Here is a tiny trained network, its code and every weight. The questions are about switching its units off for an input and a target symbol, where a switched-off unit gives its printed mean instead of its output.

import numpy as np


def w(rows, s, z=0):
    codes = np.array(rows[::2]) - 128.0
    scale = np.full(codes.shape[1], s)
    scale[-1] = z or s
    return codes * scale


def norm(h):
    return h / np.sqrt((h * h).mean(-1, keepdims=True) + 1e-5)


def f(y):
    return np.maximum(y, 0)


def softmax(a):
    e = np.exp(a - a.max(-1, keepdims=True))
    return e / e.sum(-1, keepdims=True)


def log_softmax(a):
    a = a - a.max(-1, keepdims=True)
    return a - np.log(np.exp(a).sum(-1, keepdims=True))


def net(x, mask):
    ids = ['ΓΘΞΠΣΨαδεζλμτφ'.index(c) for c in x.split()]
    T = len(ids)
    res = E[ids] + P[:T]
    r = norm(res)
    for j in range(3):
        rows = slice(3 * j, 3 * j + 3)
        q, k, v = (r @ M[0][rows].T for M in (Q, K, V))
        z = softmax(np.where(np.tri(T) > 0, q @ k.T / 3**0.5, -1e9)) @ v
        o = O[0][rows]
        res = res + np.where(mask[j], z, o[:, -1]) @ o[:, :-1]
    y = f(norm(res) @ A[0][:, :-1].T + A[0][:, -1])
    res = res + np.where(mask[3:7], y, B[0][:, -1]) @ B[0][:, :-1]
    return log_softmax(norm(res)[-1] @ U[:, :-1].T + U[:, -1])


Q, K, V, O, A, B = {}, {}, {}, {}, {}, {}
E = w([
[169,116,139],'Γ',
[121,141,133],'Θ',
[137,121,121],'Ξ',
[72,118,95],'Π',
[114,156,155],'Σ',
[123,149,147],'Ψ',
[113,156,154],'α',
[5,19,89],'δ',
[95,115,133],'ε',
[231,163,183],'ζ',
[127,142,139],'λ',
[121,152,152],'μ',
[152,114,112],'τ',
[204,173,145],'φ',
],0.017)
P = w([
[254,172,114],'0',
[132,149,144],'1',
[134,148,144],'2',
[140,149,143],'3',
[142,148,146],'4',
[144,148,143],'5',
[149,151,143],'6',
[149,151,144],'7',
],0.0043)
Q[0] = w([
[108,114,125],'h1',
[101,84,171],'h1',
[123,74,71],'h1',
[139,183,194],'h2',
[155,32,78],'h2',
[34,66,73],'h2',
[148,42,22],'h3',
[86,116,141],'h3',
[159,74,7],'h3',
],0.014)
K[0] = w([
[114,151,166],'h1',
[140,176,196],'h1',
[101,78,190],'h1',
[173,172,101],'h2',
[121,82,169],'h2',
[40,101,83],'h2',
[117,153,4],'h3',
[71,38,181],'h3',
[132,150,1],'h3',
],0.013)
V[0] = w([
[179,103,120],'h1',
[120,110,254],'h1',
[69,142,91],'h1',
[60,124,183],'h2',
[72,213,150],'h2',
[65,98,148],'h2',
[108,152,156],'h3',
[125,64,142],'h3',
[156,205,31],'h3',
],0.0082)
O[0] = w([
[148,168,175,117],'h1',
[184,70,98,251],'h1',
[42,120,112,66],'h1',
[149,183,253,162],'h2',
[134,229,117,202],'h2',
[172,155,231,109],'h2',
[173,95,97,203],'h3',
[151,166,179,103],'h3',
[39,168,70,16],'h3',
],0.0059,0.0032)
A[0] = w([
[133,13,96,193],'n1',
[90,38,147,2],'n2',
[246,130,164,68],'n3',
[3,147,154,103],'n4',
],0.0049,0.0025)
B[0] = w([
[76,108,195,227],'n1',
[12,64,146,133],'n2',
[59,153,219,251],'n3',
[22,253,114,149],'n4',
],0.0051,0.0025)
U = w([
[183,28,121,69],'Γ',
[101,147,100,26],'Θ',
[94,92,104,80],'Ξ',
[2,212,145,94],'Π',
[128,166,120,19],'Σ',
[162,156,74,147],'Ψ',
[141,195,105,88],'α',
[40,82,158,158],'δ',
[171,126,241,255],'ε',
[118,111,107,20],'ζ',
[131,127,85,75],'λ',
[198,182,74,117],'μ',
[85,86,95,80],'τ',
[113,95,96,31],'φ',
],0.016,0.0052)

Each question gives the input, a string of symbols that net reads in full, and the target symbol t.
The units are the heads (3 rows each of Q, K, V and O) and the neurons (one row each of A and B). Each row of codes is followed by its name. A weight is (code - 128) times the scale printed after its matrix; where a second scale follows, it is the last column's (O, A, B and U).
mask holds one flag per unit, heads first, then neurons. A switched-off unit (its flag False) gives its mean, the last column of its rows in O or B, instead of its output. The means were averaged over made-up inputs and are rounded, as every weight is.
A unit's drop is (log p(t) with every unit on - log p(t) with that unit switched off) / (log p(t) with every unit on - log p(t) with every unit switched off).
The circuit of an input: a set's keep is (log p(t) with only the set's units on - log p(t) with every unit switched off) / (log p(t) with every unit on - log p(t) with every unit switched off). Starting from all 7 units, units are removed one at a time, each time the one whose removal leaves the highest keep (on an exact tie, the one counted first), for as long as the keep stays at least 0.8.
units of the circuit, in order: the units of the circuit, biggest drop first
most important unit: the unit with the biggest drop
which heads matter: for each layer, one digit per head in row order, 1 if its drop is at least 0.15 and else 0, layers parted by /
drop of u: that unit's drop, to one decimal
input Γ ε Ψ μ α, target Γ: units of the circuit, in order : h2; h3; h1
input μ α Ψ ε Π μ λ, target μ: most important unit : h2
input Π Ψ Θ, target Π: which heads matter : 100
input μ Ξ ε Θ ε τ λ, target μ: which heads matter : 110
input Γ α μ Ξ Ψ τ Ψ λ, target Γ: which heads matter : 010
input ε μ τ, target ε: which heads matter : 010
input Π ε μ Γ Ψ λ, target Π: which heads matter : 100
input ε Ψ δ ε Ξ, target δ: which heads matter : 011
input μ α μ α α Ψ, target μ: which heads matter : 011
input Ξ μ φ α μ Ψ ζ Π, target Π: which heads matter : 010
input μ μ φ ε λ Ψ μ, target μ: which heads matter : 010
input Σ δ Ξ, target Π: which heads matter : 101
input Π Ξ φ α ε ε Σ, target Π: units of the circuit, in order : h1; h2
input δ ε μ τ Σ, target δ: which heads matter : 011
input μ Ψ α, target μ: units of the circuit, in order : h2; h3; h1; n3
input μ ζ Σ, target μ: which heads matter : 111
input μ Ψ Ψ Ψ ε μ, target μ: units of the circuit, in order : h2; h3; h1
input Π ε μ, target Π: units of the circuit, in order : h1
input μ Θ μ δ Ψ, target μ: drop of h3 : 0.2
input Γ ε ε μ, target Γ: units of the circuit, in order : h2
input ε Ψ Ξ τ, target ε: drop of h2 : 1.8
input μ ε ε Ψ Ψ α Ψ Θ, target μ: drop of h1 : 0.0
